Below are the code and all the weights of a small trained network. Each question names an input and a class and asks about switching units off, where a switched-off unit gives its printed mean instead of its output.

import numpy as np


def w(rows, s, z=0):
    codes = np.array(rows[::2]) - 128.0
    scale = np.full(codes.shape[1], s)
    scale[-1] = z or s
    return codes * scale


def f(y):
    return y / 2 * (1 + np.tanh(0.7978845608 * (y + 0.044715 * y**3)))


def log_softmax(a):
    a = a - a.max(-1, keepdims=True)
    return a - np.log(np.exp(a).sum(-1, keepdims=True))


def net(x, mask):
    res = np.array(x, float).reshape(1, 6) / 4 @ E
    y = f(res @ A[0][:, :-1].T + A[0][:, -1])
    res = res + np.where(mask, y, B[0][:, -1]) @ B[0][:, :-1]
    return log_softmax(res[-1] @ U[:, :-1].T + U[:, -1])


A, B = {}, {}
E = w([
[214,155,170,101,120,100,198,119,138,54],'x0',
[131,131,124,139,128,128,134,129,124,132],'x1',
[109,145,244,103,206,106,171,214,127,195],'x2',
[79,68,152,178,163,144,140,158,215,62],'x3',
[136,117,134,121,131,118,120,121,131,129],'x4',
[114,126,133,119,121,146,132,129,117,121],'x5',
],0.011)
A[0] = w([
[187,143,54,98,41,124,117,83,118,77,14],'N0',
[93,136,113,134,125,144,63,149,96,223,103],'N1',
[134,105,83,179,102,121,100,124,160,62,122],'N2',
[58,74,79,179,134,146,71,120,172,95,139],'N3',
[82,81,98,169,107,146,80,124,151,116,130],'N4',
[158,168,196,58,160,88,190,135,93,138,113],'N5',
[166,155,84,139,37,133,118,49,140,85,173],'N6',
[92,91,184,135,228,115,171,202,130,210,77],'N7',
[114,95,82,181,130,129,74,87,151,100,137],'N8',
[137,75,131,114,127,133,130,116,106,157,126],'N9',
[161,125,138,133,125,126,190,102,158,22,210],'N10',
[115,81,96,176,91,149,106,90,156,107,139],'N11',
[123,152,127,123,135,119,90,123,144,142,128],'N12',
[110,125,190,155,169,133,187,146,191,60,212],'N13',
[176,146,73,128,86,134,115,69,104,82,41],'N14',
[88,56,93,149,106,129,126,128,118,124,117],'N15',
[150,204,81,65,76,123,69,73,61,238,144],'N16',
[66,133,159,132,210,142,120,180,137,169,2],'N17',
[197,133,144,110,107,106,204,124,161,2,90],'N18',
[72,120,104,165,118,156,106,132,140,115,120],'N19',
[112,125,143,102,108,130,135,146,174,133,129],'N20',
[191,188,185,42,152,88,203,171,88,163,110],'N21',
],0.0069,0.0089)
B[0] = w([
[43,146,242,15,115,33,212,245,231,231,186],'N0',
[42,12,177,109,9,55,165,180,184,125,174],'N1',
[169,148,102,149,124,199,104,59,95,124,187],'N2',
[196,210,102,139,184,167,154,50,110,167,217],'N3',
[177,174,106,114,190,164,107,73,93,137,185],'N4',
[139,221,129,56,195,159,140,83,133,185,207],'N5',
[86,63,89,181,42,141,86,164,88,72,255],'N6',
[39,6,163,166,16,95,100,181,151,99,223],'N7',
[193,144,89,134,174,207,121,99,66,110,194],'N8',
[125,108,130,118,108,147,154,132,124,98,129],'N9',
[77,113,201,97,129,75,166,187,192,174,252],'N10',
[188,174,69,158,154,163,98,85,117,119,192],'N11',
[125,110,113,142,125,150,106,141,135,143,130],'N12',
[154,69,94,212,66,142,71,123,85,97,253],'N13',
[44,112,197,73,107,102,190,169,185,171,174],'N14',
[152,159,113,126,135,150,132,96,107,121,157],'N15',
[38,15,151,161,2,78,104,193,165,88,245],'N16',
[130,31,30,233,42,164,48,104,40,64,160],'N17',
[50,26,101,177,15,124,129,169,103,109,212],'N18',
[143,160,102,119,151,151,131,112,115,145,162],'N19',
[128,124,149,116,137,137,155,148,107,132,137],'N20',
[193,250,107,43,193,180,195,68,104,188,231],'N21',
],0.0055,0.0092)
U = w([
[127,60,97,182,85,123,71,141,76,86,45],'0',
[86,95,182,105,124,78,188,198,185,159,249],'1',
[254,252,114,111,252,165,152,62,82,158,97],'2',
],0.0083,0.0014)

Each question gives the input, the list of numbers given to net, and the class t.
The units are the neurons (one row each of A and B). Each row of codes is followed by its name. A weight is (code - 128) times the scale printed after its matrix; where a second scale follows, it is the last column's (A, B and U).
mask holds one flag per neuron, in row order. A switched-off neuron (its flag False) gives its mean, the last column of its row in B, instead of its output. The means were averaged over made-up inputs and are rounded, as every weight is.
A unit's drop is (log p(t) with every unit on - log p(t) with that unit switched off) / (log p(t) with every unit on - log p(t) with every unit switched off).
The circuit of an input: a set's keep is (log p(t) with only the set's units on - log p(t) with every unit switched off) / (log p(t) with every unit on - log p(t) with every unit switched off). Starting from the 12 units with the biggest drops (on a tie, the unit counted first), units are removed one at a time, each time the one whose removal leaves the highest keep (on an exact tie, the one counted first), for as long as the keep stays at least 0.8.
circuit, biggest first: the units of the circuit, biggest drop first
unit that matters most: the unit with the biggest drop
top k neurons: the k neurons with the biggest drops, biggest first
drop when u is switched off: that unit's drop, to one decimal
input [0,-7,8,1,1,3], class 0: circuit, biggest first => N17
input [2,-1,-3,-6,5,-6], class 1: top 2 neurons => N0; N13
input [-8,0,0,3,-1,-3], class 2: top 3 neurons => N3; N16; N6
input [0,-2,-6,5,-3,-8], class 2: top 3 neurons => N3; N16; N7
input [-3,5,6,3,7,-3], class 0: top 4 neurons => N17; N10; N0; N13
input [7,-7,1,-2,7,-5], class 2: top 3 neurons => N21; N16; N7
input [1,4,-2,-8,2,-6], class 1: top 2 neurons => N0; N13
input [1,3,-3,-3,4,0], class 1: top 3 neurons => N13; N0; N17
input [2,-8,-4,-2,-8,1], class 1: circuit, biggest first => N0; N13
input [-3,-6,3,2,-4,7], class 0: top 2 neurons => N10; N0
input [2,7,-8,-3,7,0], class 1: top 3 neurons => N0; N14; N13
input [6,-6,-8,-4,0,8], class 1: drop when N0 is switched off => 0.7
input [4,6,-4,-8,-7,-8], class 1: drop when N0 is switched off => 0.2
input [0,7,-5,7,3,-6], class 2: unit that matters most => N3
input [4,-8,-3,-5,1,4], class 1: drop when N0 is switched off => 0.1
input [-7,0,8,3,-7,8], class 0: drop when N17 is switched off => 0.7
